Below is a small trained network, with its code and all its weights. Each question gives an input and a class and asks what happens when units are switched off, that is, made to give their printed mean instead of their output.

import numpy as np


def w(rows, s, z=0):
    codes = np.array(rows[::2]) - 128.0
    scale = np.full(codes.shape[1], s)
    scale[-1] = z or s
    return codes * scale


def f(y):
    return np.maximum(y, 0)


def log_softmax(a):
    a = a - a.max(-1, keepdims=True)
    return a - np.log(np.exp(a).sum(-1, keepdims=True))


def net(x, mask):
    res = np.array(x, float).reshape(1, 6) / 4 @ E
    y = f(res @ A[0][:, :-1].T + A[0][:, -1])
    res = res + np.where(mask, y, B[0][:, -1]) @ B[0][:, :-1]
    return log_softmax(res[-1] @ U[:, :-1].T + U[:, -1])


A, B = {}, {}
E = w([
[125,131,128,129,128],'x0',
[130,128,128,128,127],'x1',
[136,255,194,145,148],'x2',
[206,110,179,37,127],'x3',
[167,171,21,89,184],'x4',
[146,98,164,174,251],'x5',
],0.0076)
A[0] = w([
[133,248,161,137,134,167],'N1',
[174,112,159,73,126,222],'N2',
[129,157,39,111,157,158],'N3',
[105,168,96,80,58,48],'N4',
[182,106,174,96,180,125],'N5',
[117,75,206,172,80,87],'N6',
[158,157,58,111,149,68],'N7',
[150,137,64,110,148,72],'N8',
[118,225,177,119,140,30],'N9',
[148,140,54,104,149,71],'N10',
[83,46,185,153,86,109],'N11',
[137,255,167,126,101,81],'N12',
[96,107,200,150,91,65],'N13',
[147,160,117,109,53,71],'N14',
[172,151,79,138,173,99],'N15',
[115,9,48,96,66,80],'N16',
[187,102,189,35,110,138],'N17',
[40,109,110,206,133,154],'N18',
[206,80,199,27,126,68],'N19',
[150,96,175,176,252,67],'N20',
[96,88,205,167,87,66],'N21',
[150,115,164,169,243,74],'N22',
[137,179,109,114,49,57],'N23',
[70,140,99,171,137,254],'N24',
],0.008,0.0065)
B[0] = w([
[160,28,145,153,184,229],'N1',
[205,161,120,179,92,214],'N2',
[147,170,204,95,134,198],'N3',
[36,96,87,84,57,160],'N4',
[139,145,96,165,70,173],'N5',
[95,197,160,75,179,188],'N6',
[93,200,182,70,169,155],'N7',
[95,183,180,80,192,150],'N8',
[107,37,104,159,210,162],'N9',
[99,180,184,80,187,155],'N10',
[121,179,180,75,195,199],'N11',
[102,8,100,164,226,194],'N12',
[76,186,148,88,205,166],'N13',
[71,111,80,111,71,156],'N14',
[84,159,198,82,130,161],'N15',
[123,25,117,177,254,215],'N16',
[154,176,63,185,128,198],'N17',
[191,187,66,179,110,215],'N18',
[120,197,14,201,141,182],'N19',
[23,90,78,77,20,188],'N20',
[76,206,166,74,200,178],'N21',
[19,74,70,75,24,183],'N22',
[30,86,82,105,76,158],'N23',
[233,165,154,172,55,255],'N24',
],0.007,0.0074)
U = w([
[119,8,118,161,229,72],'0',
[97,222,183,32,172,86],'1',
[166,125,150,133,85,244],'2',
[48,92,91,83,12,95],'3',
[172,127,149,135,95,214],'4',
[164,205,75,217,99,23],'5',
],0.012,0.011)

Each question gives the input, the list of numbers given to net, and the class t.
The units are the neurons (one row each of A and B). Each row of codes is followed by its name. A weight is (code - 128) times the scale printed after its matrix; where a second scale follows, it is the last column's (A, B and U).
mask holds one flag per neuron, in row order. A switched-off neuron (its flag False) gives its mean, the last column of its row in B, instead of its output. The means were averaged over made-up inputs and are rounded, as every weight is.
A unit's drop is (log p(t) with every unit on - log p(t) with that unit switched off) / (log p(t) with every unit on - log p(t) with every unit switched off).
The circuit of an input: a set's keep is (log p(t) with only the set's units on - log p(t) with every unit switched off) / (log p(t) with every unit on - log p(t) with every unit switched off). Starting from the 12 units with the biggest drops (on a tie, the unit counted first), units are removed one at a time, each time the one whose removal leaves the highest keep (on an exact tie, the one counted first), for as long as the keep stays at least 0.8.
units of the circuit, in order: the units of the circuit, biggest drop first
top k neurons: the k neurons with the biggest drops, biggest first
drop when u is switched off: that unit's drop, to one decimal
input [-6,2,-3,-7,-3,4], class 5: top neuron -> N18
input [-1,-2,7,2,-6,-2], class 0: top 2 neurons -> N12, N1
input [-6,2,-5,-8,-6,8], class 3: units of the circuit, in order -> N20, N22
input [7,-2,8,4,-1,-4], class 0: units of the circuit, in order -> N12, N1
input [-6,0,-3,3,1,8], class 3: units of the circuit, in order -> N20, N22
input [-3,-5,7,2,-4,-3], class 0: units of the circuit, in order -> N12, N1
input [7,1,-8,-7,7,-5], class 0: top 2 neurons -> N16, N2
input [1,6,-1,8,7,-2], class 5: top 2 neurons -> N19, N17
input [4,7,8,6,0,4], class 0: top 3 neurons -> N12, N1, N9
input [-6,0,-7,6,-8,-7], class 1: top 3 neurons -> N11, N6, N21
input [0,7,7,8,3,-2], class 5: top 2 neurons -> N19, N17
input [7,-5,7,1,-6,1], class 0: top 3 neurons -> N12, N1, N9
input [-4,-2,-7,-8,-5,-7], class 5: top 3 neurons -> N18, N24, N1
input [3,6,8,-8,-2,4], class 0: top 3 neurons -> N1, N12, N9
input [-6,6,5,-6,-1,-7], class 3: top neuron -> N23
input [4,-6,-7,8,8,-7], class 1: top 4 neurons -> N10, N7, N8, N3
input [-4,8,8,-6,0,1], class 0: top 3 neurons -> N12, N1, N9
input [5,-3,-3,-4,-4,3], class 4: drop when N17 is switched off -> 0.1
input [4,-2,-1,-2,-4,3], class 1: drop when N15 is switched off -> -0.1
input [-1,5,-2,-7,-3,-1], class 5: units of the circuit, in order -> N18
input [3,3,2,7,-6,-4], class 5: units of the circuit, in order -> N19, N17
input [-1,-4,-2,5,0,2], class 5: drop when N19 is switched off -> 0.3
input [8,4,0,-3,-3,8], class 3: units of the circuit, in order -> N20, N22
